Here is a tiny trained network, its code and every weight. The questions are about switching its units off for an input and a class, where a switched-off unit gives its printed mean instead of its output.

import numpy as np


def w(rows, s, z=0):
    codes = np.array(rows[::2]) - 128.0
    scale = np.full(codes.shape[1], s)
    scale[-1] = z or s
    return codes * scale


def norm(h):
    return h / np.sqrt((h * h).mean(-1, keepdims=True) + 1e-5)


def f(y):
    return y / 2 * (1 + np.tanh(0.7978845608 * (y + 0.044715 * y**3)))


def log_softmax(a):
    a = a - a.max(-1, keepdims=True)
    return a - np.log(np.exp(a).sum(-1, keepdims=True))


def net(x, mask):
    res = np.array(x, float).reshape(1, 5) / 4 @ E
    u = 0
    for l in range(4):
        y = f(norm(res) @ A[l][:, :-1].T + A[l][:, -1])
        res = res + np.where(mask[u : u + 10], y, B[l][:, -1]) @ B[l][:, :-1]
        u += 10
    return log_softmax(norm(res)[-1] @ U[:, :-1].T + U[:, -1])


A, B = {}, {}
E = w([
[194,37,139,125,52,95],'x0',
[95,109,234,2,140,143],'x1',
[218,150,149,105,190,74],'x2',
[129,129,128,129,130,128],'x3',
[127,127,127,127,127,128],'x4',
],0.0041)
A[0] = w([
[37,171,195,60,216,155,70],'0.n1',
[130,167,74,156,177,125,57],'0.n2',
[3,83,221,90,75,220,52],'0.n3',
[119,245,20,203,210,149,68],'0.n4',
[191,65,100,199,39,40,100],'0.n5',
[168,96,146,158,57,89,141],'0.n6',
[236,189,92,191,143,105,3],'0.n7',
[186,158,145,76,143,64,123],'0.n8',
[167,77,191,61,52,152,26],'0.n9',
[63,118,29,210,36,152,96],'0.n10',
],0.0044,0.0028)
B[0] = w([
[191,169,96,96,124,226,249],'0.n1',
[118,108,181,115,107,75,134],'0.n2',
[130,197,3,167,92,48,240],'0.n3',
[92,82,217,142,133,48,255],'0.n4',
[181,172,47,71,150,205,216],'0.n5',
[143,78,97,117,125,164,162],'0.n6',
[111,196,67,73,114,46,151],'0.n7',
[152,93,165,101,204,142,157],'0.n8',
[72,77,155,179,146,49,152],'0.n9',
[136,69,246,139,130,236,240],'0.n10',
],0.0039,0.0028)
A[1] = w([
[127,154,159,131,206,3,76],'1.n1',
[105,127,101,165,103,136,19],'1.n2',
[146,117,111,127,71,86,24],'1.n3',
[101,111,165,113,67,100,4],'1.n4',
[69,200,175,125,140,51,106],'1.n5',
[126,122,136,128,132,137,108],'1.n6',
[50,103,235,177,96,126,102],'1.n7',
[112,107,153,128,68,71,83],'1.n8',
[105,93,137,129,64,65,51],'1.n9',
[66,133,90,181,64,125,21],'1.n10',
],0.0061,0.002)
B[1] = w([
[160,133,163,195,11,99,252],'1.n1',
[131,115,179,104,143,143,116],'1.n2',
[112,130,118,84,171,137,102],'1.n3',
[133,86,76,98,146,104,102],'1.n4',
[181,123,83,183,83,132,240],'1.n5',
[127,117,126,133,127,138,121],'1.n6',
[133,110,68,140,255,139,247],'1.n7',
[110,104,74,89,158,92,125],'1.n8',
[110,108,79,62,161,108,123],'1.n9',
[144,113,239,87,169,126,192],'1.n10',
],0.0047,0.0018)
A[2] = w([
[102,142,95,165,207,153,57],'2.n1',
[86,163,178,104,100,149,17],'2.n2',
[158,91,149,92,82,85,52],'2.n3',
[93,182,102,187,169,141,153],'2.n4',
[17,140,1,51,94,157,135],'2.n5',
[53,103,146,78,129,184,2],'2.n6',
[80,52,158,80,97,51,3],'2.n7',
[150,109,137,135,86,172,25],'2.n8',
[91,203,168,77,168,105,76],'2.n9',
[103,140,81,164,140,180,137],'2.n10',
],0.0058,0.0015)
B[2] = w([
[114,70,161,43,133,79,157],'2.n1',
[165,220,136,130,127,111,135],'2.n2',
[44,136,123,148,168,127,145],'2.n3',
[80,83,177,97,98,16,206],'2.n4',
[52,135,47,178,27,58,252],'2.n5',
[210,150,80,230,93,2,163],'2.n6',
[90,34,96,76,198,71,152],'2.n7',
[104,100,112,136,94,172,130],'2.n8',
[194,168,129,114,57,204,179],'2.n9',
[63,114,167,101,100,135,190],'2.n10',
],0.0038,0.0025)
A[3] = w([
[140,47,115,52,225,204,131],'3.n1',
[205,55,142,55,87,58,174],'3.n2',
[177,130,39,126,148,88,49],'3.n3',
[173,147,199,167,190,197,48],'3.n4',
[146,93,223,53,227,64,117],'3.n5',
[47,125,229,171,206,137,12],'3.n6',
[34,60,39,178,111,46,189],'3.n7',
[255,186,57,99,221,149,4],'3.n8',
[154,129,182,151,135,145,84],'3.n9',
[115,89,101,156,156,120,58],'3.n10',
],0.0052,0.0022)
B[3] = w([
[142,211,162,206,79,84,182],'3.n1',
[27,131,117,175,192,121,194],'3.n2',
[139,134,105,138,189,112,133],'3.n3',
[131,120,113,53,126,109,152],'3.n4',
[69,115,187,176,94,202,198],'3.n5',
[105,96,149,126,198,105,165],'3.n6',
[156,141,156,47,154,149,252],'3.n7',
[153,79,96,45,255,163,163],'3.n8',
[108,102,97,85,124,109,132],'3.n9',
[128,149,128,83,131,158,119],'3.n10',
],0.0057,0.0032)
U = w([
[50,76,232,166,193,127,252],'0',
[84,224,84,93,11,125,106],'1',
[161,67,100,169,30,235,107],'2',
[60,66,52,39,137,63,126],'3',
[189,183,153,212,107,21,109],'4',
[202,195,205,44,168,201,46],'5',
[210,98,37,119,249,131,79],'6',
],0.014,0.0018)

Each question gives the input, the list of numbers given to net, and the class t.
The units are the neurons (one row each of A and B). Each row of codes is followed by its name. A weight is (code - 128) times the scale printed after its matrix; where a second scale follows, it is the last column's (A, B and U).
mask holds one flag per neuron, layer by layer. A switched-off neuron (its flag False) gives its mean, the last column of its row in B, instead of its output. The means were averaged over made-up inputs and are rounded, as every weight is.
A unit's drop is (log p(t) with every unit on - log p(t) with that unit switched off) / (log p(t) with every unit on - log p(t) with every unit switched off).
The circuit of an input: a set's keep is (log p(t) with only the set's units on - log p(t) with every unit switched off) / (log p(t) with every unit on - log p(t) with every unit switched off). Starting from the 12 units with the biggest drops (on a tie, the unit counted first), units are removed one at a time, each time the one whose removal leaves the highest keep (on an exact tie, the one counted first), for as long as the keep stays at least 0.8.
circuit, biggest first: the units of the circuit, biggest drop first
k most important neurons: the k neurons with the biggest drops, biggest first
top k neurons in layer l: the k neurons of layer l with the biggest drops, biggest first
drop when u is switched off: that unit's drop, to one decimal
input [7,5,-1,1,-2], class 3: circuit, biggest first : [0.n10 1.n8]
input [0,5,-7,0,3], class 1: circuit, biggest first : [0.n3]
input [0,7,-7,7,-8], class 1: 2 most important neurons : [0.n4 0.n1]
input [1,-4,4,-2,-6], class 6: 4 most important neurons : [0.n5 3.n8 2.n5 0.n9]
input [2,5,1,1,2], class 0: 2 most important neurons : [0.n8 3.n5]
input [6,0,2,6,2], class 6: 4 most important neurons : [0.n5 0.n4 3.n8 0.n10]
input [1,8,-6,-7,4], class 3: 2 most important neurons : [0.n5 0.n9]
input [1,6,-2,2,8], class 3: 2 most important neurons : [0.n9 0.n5]
input [0,6,-8,6,-8], class 1: 3 most important neurons : [0.n4 0.n3 0.n1]
input [5,0,2,4,2], class 6: 2 most important neurons : [0.n5 0.n4]
input [-5,-3,1,7,1], class 4: 2 most important neurons : [1.n1 1.n5]
input [1,-3,6,-2,-6], class 6: 4 most important neurons : [0.n5 3.n8 2.n5 0.n9]
input [1,0,2,0,-3], class 6: 2 most important neurons : [0.n4 0.n10]
input [-6,0,8,7,3], class 4: circuit, biggest first : [1.n1]
input [0,2,-3,-1,5], class 1: top 2 neurons in layer 0 : [0.n3 0.n4]
input [0,-2,-2,-5,-1], class 0: drop when 0.n1 is switched off : 0.2
input [3,-8,8,-1,-6], class 6: drop when 0.n5 is switched off : 0.2
input [7,5,3,2,6], class 0: drop when 3.n5 is switched off : 0.1
